-.12, -.53, .07, -.19, -.09, .07, -.27, .00, .20, -.11, -.15, -.17, .16, .11, -.17, .01, -.22, .84, .18, -.56, -.19, .30, .09, -.02, -.04  <65>
-.06, .33, -.10, .00, .39, .00, -.22, .13, .24, -.14, .13, -.02, .22, -.12, -.17, .01, .11, .27, -.12, -.36, -.02, .43, -.05, -.14, -.03  <63>
.04, .51, .07, .15, -.15, .05, -.16, .24, .17, -.06, .30, .16, .00, -.31, .04, -.09, .07, .01, -.04, -.14, .11, .02, -.04, .10, -.08  <62>
-.18, -.05, -.13, -.08, .34, -.05, -.18, .01, .17, .05, -.20, .06, .18, .37, -.08, .00, -.08, .41, .14, -.28, -.04, .49, .06, -.15, .01  <54>
.01, .39, .09, .08, .11, .06, -.31, .24, .35, .06, .27, .04, .05, -.11, -.10, -.04, -.02, .34, .12, -.37, .07, .13, -.06, .01, -.16  <62>
-.03, .03, .01, .16, .71, -.04, -.12, -.04, .08, .09, -.13, .23, -.01, .54, -.04, .09, -.03, .44, .33, -.25, -.28, .50, .05, -.06, -.08  <50>
.02, .49, -.03, .10, -.02, .02, -.10, .25, .28, .05, .28, .06, -.13, -.20, -.09, -.07, .00, -.18, -.01, .01, .19, -.12, -.14, .00, -.10  <62>
.04, .28, .00, .05, -.12, .06, -.06, .20, .07, -.02, .40, -.05, .03, -.46, .00, .05, .08, -.10, -.14, -.11, .05, -.18, -.12, .06, -.06  <63>
.04, .43, .10, .12, .27, .05, -.30, .26, .37, -.06, .28, .12, .10, -.11, -.13, -.02, .05, .48, .12, -.43, -.06, .23, -.01, .00, -.15  <62>
-.03, -.19, -.08, .04, -.05, .04, -.12, .13, -.17, -.14, .15, -.18, .07, -.37, -.07, .01, .09, .13, -.17, -.09, -.12, .04, -.12, .00, .03  <53>
-.01, .38, .02, .09, .32, -.01, -.14, .08, .22, .09, -.06, .16, .14, .46, -.06, -.08, .04, .28, .17, -.28, -.01, .68, .03, -.10, -.05  <54>
.00, .33, .17, .08, -.06, .03, -.19, .23, .22, -.10, .23, .01, .00, -.17, -.06, -.08, .02, .15, .02, -.20, .04, -.01, -.05, .01, -.08  <62>
.01, -.36, .17, -.10, -.36, .09, -.06, -.12, .03, .02, -.17, -.09, -.08, .07, -.10, -.08, -.14, .34, .17, -.14, -.08, .04, .03, -.01, .02  <65>
-.01, .13, .05, .07, -.10, .03, -.23, .17, .00, -.04, .18, -.10, .17, -.16, -.06, -.06, .03, .24, .01, -.14, -.05, .20, -.02, .01, .02  <63>
.01, -.15, -.01, .16, .65, -.04, -.13, .02, -.10, .01, .00, .02, -.05, .28, -.19, .02, .01, .52, .29, -.20, -.31, .37, .02, .07, -.07  <50>
.02, -.22, -.12, -.31, -.62, .04, .09, -.19, -.03, -.19, -.27, -.11, .23, -.12, .08, -.07, .06, -.32, -.41, .13, .26, -.06, -.06, -.12, .10  <67>
-.01, -.11, .07, .01, .73, -.02, .01, -.14, .23, .05, -.04, .13, -.05, .28, .07, .24, -.19, .68, .32, -.51, -.39, .13, .05, -.01, -.06  <50>
.00, .46, .13, -.02, -.42, .09, -.18, .02, .17, .08, .00, .00, .23, .03, .01, -.23, .09, .20, -.05, -.27, .18, .44, -.06, -.05, -.07  <67>
.01, .17, -.16, .08, .27, .00, -.22, .29, .01, -.03, .25, .01, .06, -.29, -.10, .05, .06, .01, -.08, -.07, -.01, .04, -.05, -.07, .01  <53>
-.03, .30, .08, -.17, -.25, .11, -.09, .04, .18, -.07, -.04, .00, .22, -.09, .04, -.11, .13, .19, -.22, -.30, .15, .35, .03, -.18, -.03  <67>
-.03, .47, .06, .11, -.01, .04, -.19, .24, .18, .00, .32, -.06, .02, -.25, -.01, -.08, .05, -.21, .03, -.17, .03, .07, -.03, .10, -.08  <62>
-.04, -.27, .05, -.09, -.69, .00, -.11, -.10, -.16, -.03, -.10, -.17, -.04, .04, -.10, -.24, -.04, -.06, .02, .24, .07, .08, .14, .12, .06  <65>
.04, .43, -.12, .08, -.08, .06, -.12, .31, .13, -.07, .30, .04, .08, -.40, .09, -.08, .11, -.21, -.18, .07, .19, -.08, -.04, .00, .06  <63>
.00, .25, -.04, .08, -.04, .03, -.13, .21, -.02, -.07, .25, -.07, .12, -.19, -.01, -.08, .16, .00, -.12, -.05, .03, .20, -.04, .01, .06  <63>
-.04, -.46, -.27, -.08, .54, -.07, .04, .08, -.20, -.05, -.13, .00, -.01, .06, -.04, .19, -.11, -.25, -.09, .31, -.06, -.22, .13, -.12, .09  <50>
.01, .44, .16, -.03, -.52, .16, -.19, .08, .23, -.03, .11, -.07, .29, -.18, .03, -.25, .09, .40, -.12, -.46, .16, .66, -.13, -.02, -.14  <67>
.08, .46, .10, .15, .05, .06, -.18, .23, .35, .02, .29, .14, .02, -.20, -.05, -.04, -.02, .18, .18, -.30, .05, .04, .09, .02, -.15  <62>
-.02, .04, .19, -.04, -.32, .14, -.10, -.17, .08, .08, -.16, -.07, .17, .30, -.03, -.17, .04, .71, .15, -.46, -.14, .71, -.10, -.03, -.09  <67>
-.04, .54, .09, .20, -.04, .07, -.29, .29, .08, -.04, .30, .01, .08, -.20, -.11, -.15, .11, .34, .04, -.31, -.05, .34, -.09, .06, -.12  <63>
.01, .40, .03, .12, .06, .01, -.29, .10, .34, .12, -.08, .21, .12, .30, -.29, -.21, -.05, .39, .24, -.29, .18, .60, .07, -.08, -.11  <54>
.09, -.41, .08, -.05, -.31, -.02, .00, -.11, -.03, -.06, -.10, -.05, -.18, .02, -.06, .01, -.07, -.15, .16, .25, .13, -.24, .07, .11, .04  <65>
-.04, .19, .04, -.09, -.01, .07, -.04, -.08, .07, -.04, -.11, -.04, .29, .09, .03, -.05, .09, .48, -.11, -.42, -.04, .49, -.09, -.07, -.01  <67>
-.02, .36, .18, .18, .05, .02, -.25, .21, .10, -.02, .31, .06, .02, -.11, -.07, -.09, .05, .57, .16, -.45, -.17, .32, -.07, .08, -.11  <53>
-.03, .28, .18, -.03, -.31, .13, .00, -.28, .17, .07, -.18, -.01, .25, .25, .09, -.17, .10, .49, -.03, -.48, -.01, .70, -.09, -.09, -.10  <67>
-.02, .18, -.11, .00, -.37, .04, -.22, .23, -.04, -.09, .17, -.14, .17, -.43, -.01, -.16, .14, -.30, -.38, .09, .29, -.09, -.03, -.10, .06  <63>
-.02, .02, .02, -.05, -.06, .03, -.26, .20, .20, -.05, .17, -.05, .04, -.23, -.09, -.06, -.06, .22, .08, -.25, .07, -.04, .09, .05, -.01  <62>
.02, .60, .06, .20, -.16, .03, -.29, .29, .16, -.06, .34, -.06, .09, -.20, -.11, -.22, .16, .16, .02, -.16, .12, .27, -.10, .05, -.11  <63>
-.04, .22, -.01, -.10, -.02, .02, -.21, .16, .30, -.02, .13, .02, .12, -.13, -.05, -.04, -.11, .26, .00, -.38, .08, .11, -.06, -.06, -.03  <63>
.12, .57, .05, .08, .03, .03, -.18, .21, .35, -.03, .21, .16, .03, -.13, .00, -.12, -.05, .17, .11, -.27, .19, .06, -.06, .05, -.12  <62>
.10, .62, .00, .15, -.08, -.02, -.10, .21, .31, .08, .25, .23, -.01, -.21, -.01, -.15, .04, -.40, .04, .16, .33, -.15, .05, .01, -.10  <62>
-.05, -.13, -.04, .18, .64, -.12, .15, -.08, -.19, .06, -.08, .07, -.50, .24, -.03, .20, .06, .01, .18, .12, -.33, -.01, .09, .07, -.01  <50>
.01, .16, .12, -.10, -.44, .13, -.02, -.11, .11, .02, .05, -.02, .09, -.03, .05, -.07, -.03, .12, -.05, -.19, .14, .16, -.06, -.03, -.06  <67>
.01, .14, .00, .02, -.24, .02, -.09, .19, .08, -.04, .14, -.01, .01, -.22, -.10, -.06, .01, -.13, -.03, .10, .44, -.08, .00, .05, .06  <63>
-.01, .22, .02, .09, -.08, .02, -.10, .23, .11, -.05, .25, .01, -.01, -.29, -.08, -.03, .06, -.18, -.02, .05, .17, -.24, -.02, .01, -.01  <62>
.02, .33, .06, .16, .02, .01, -.13, .20, .14, .01, .22, .11, -.06, -.13, -.10, -.04, .04, -.04, .05, -.01, .13, -.07, .02, .03, -.02  <62>
.25, .31, -.06, .10, -.12, -.01, -.17, .20, .02, .05, .13, .00, .06, -.13, -.05, -.15, .12, .01, .00, -.02, .14, .19, -.04, -.02, .03  <63>
-.02, .34, .05, .06, .09, .08, -.28, .17, .23, -.05, .23, .03, .12, -.10, -.07, .01, -.06, .20, .07, -.31, .02, .24, -.09, -.01, -.05  <62>
-.01, .62, .00, .22, .30, .01, -.04, .08, -.04, .03, .17, .13, .07, -.02, .04, -.04, .18, .04, .05, -.26, -.04, .33, -.05, .06, -.11  <63>
-.01, .02, .00, -.16, -.17, .08, .06, .02, .25, -.03, .10, -.07, .17, -.25, .08, .00, -.06, .13, -.25, -.20, -.01, -.12, -.05, -.07, .00  <67>
-.07, -.42, -.07, -.12, .50, -.15, .05, .00, -.19, -.08, -.04, -.06, .05, .04, .05, .27, -.09, .32, .00, -.16, -.34, .03, .06, -.07, .07  <50>
-.04, .36, .05, .02, -.01, .05, -.20, .29, .27, -.05, .28, -.04, .12, -.22, -.12, -.07, .02, .11, .02, -.19, .13, .09, -.03, -.02, -.02  <62>
-.02, -.36, -.16, .09, .58, -.09, .16, -.09, -.21, -.02, -.05, .05, -.15, .18, -.03, .26, -.05, .06, .10, .09, -.28, -.12, .01, -.02, .07  <50>

.12, -.15, .30, -.30, .01, -.03, -.38, -.15, .02, -.23, .09, -.57, -.06, .22, .19, .07, -.19, -.09, .14, .04, .26, -.10, .21, -.09, .00  <24>
-.12, .31, .08, -.06, .22, -.93, -.69, -.08, -.47, .41, -.29, .06, .13, -.25, .15, .09, .47, -.01, -.03, .05, -.02, .48, .42, -.16, -.02  <25>
-.35, .20, .07, .03, .62, -.28, -.19, -.09, -.07, .15, -.27, .72, .03, -.29, -.01, -.03, .53, .02, -.03, -.02, -.27, .50, -.05, -.22, .10  <25>
-.16, .62, -.36, -.23, .15, -.67, -.42, .00, -.70, .36, -.18, .18, .03, -.19, .00, .15, .36, -.14, -.04, -.06, -.56, .24, .10, .02, .32  <25>
-.16, -.10, .00, .24, .30, -.57, -.14, .09, .15, .01, .11, .57, -.03, -.10, .01, -.18, .25, .04, .07, -.16, -.06, .31, -.02, -.28, .05  <25>
-.12, -.34, -.19, .04, .27, .18, .12, -.10, .38, -.15, .10, -.14, .02, .13, .10, -.02, -.10, .09, .20, .11, .32, .02, -.03, -.14, -.33  <24>
.49, -.02, .27, .16, -.52, -.93, -.34, -.07, .26, -.05, -.18, .21, .23, .33, -.07, .29, .21, -.10, -.04, -.07, -.03, -.11, .37, -.32, .35  <25>
-.41, -.11, .29, -.09, .04, .14, -.23, .05, -.13, -.07, .19, .45, -.34, .19, -.19, .17, .10, .10, .09, .05, -.12, .20, -.11, -.29, -.13  <25>
.22, .47, -.02, -.19, .06, .25, .03, .00, -.03, -.05, -.24, -.09, -.08, .27, -.05, .19, -.03, -.11, .06, .16, .36, -.45, -.06, -.06, -.02  <25>
.00, .06, .33, -.07, .05, .12, -.22, -.15, .06, .15, -.48, .33, -.24, -.17, .05, .33, .19, -.21, -.06, -.04, .00, .34, .24, .18, -.07  <24>
-.05, .10, -.05, -.08, -.32, -.02, -.19, .01, -.47, .09, .00, -.04, -.07, .00, -.24, .22, .03, -.02, .01, -.01, .08, -.06, .05, .04, -.03  <24>
-.02, .16, .01, -.01, .58, -.09, -.16, -.09, .11, -.17, -.24, .13, .13, -.36, -.02, .23, .00, .08, .40, .22, .41, -.13, -.27, -.48, .11  <24>
-.20, .19, -.13, .04, .08, -.09, -.11, .03, -.45, .01, .05, -.03, .14, .02, -.08, .20, .01, -.02, .19, .04, -.25, .03, -.16, -.19, .30  <25>
-.22, .18, .09, -.16, .12, .05, -.04, .02, -.10, .08, -.14, .26, .00, .69, -.07, -.25, -.10, .03, .08, -.05, .03, .21, .17, -.21, -.27  <25>
-.02, -.10, .06, -.25, .01, .18, -.13, .03, .05, -.05, -.12, -.08, .12, -.01, .34, -.02, -.05, -.04, .03, -.01, .01, .05, -.05, .05, -.02  <25>
-.22, .14, -.10, -.27, .08, .11, -.12, -.04, -.14, -.01, -.02, .16, .01, .07, .03, -.02, .00, -.15, .06, -.02, -.09, .00, -.04, -.08, -.03  <25>
-.27, -.30, -.20, .21, .32, .00, .03, .11, -.09, -.37, .47, -.37, .10, .24, .03, -.19, -.16, .11, .11, .21, .59, -.09, -.20, -.55, -.40  <24>
-.20, .14, .04, .14, .08, -.81, -.08, .07, .08, -.09, .00, .24, .09, -.03, .02, -.10, .65, .00, .01, -.01, .34, .01, .07, -.12, -.47  <25>
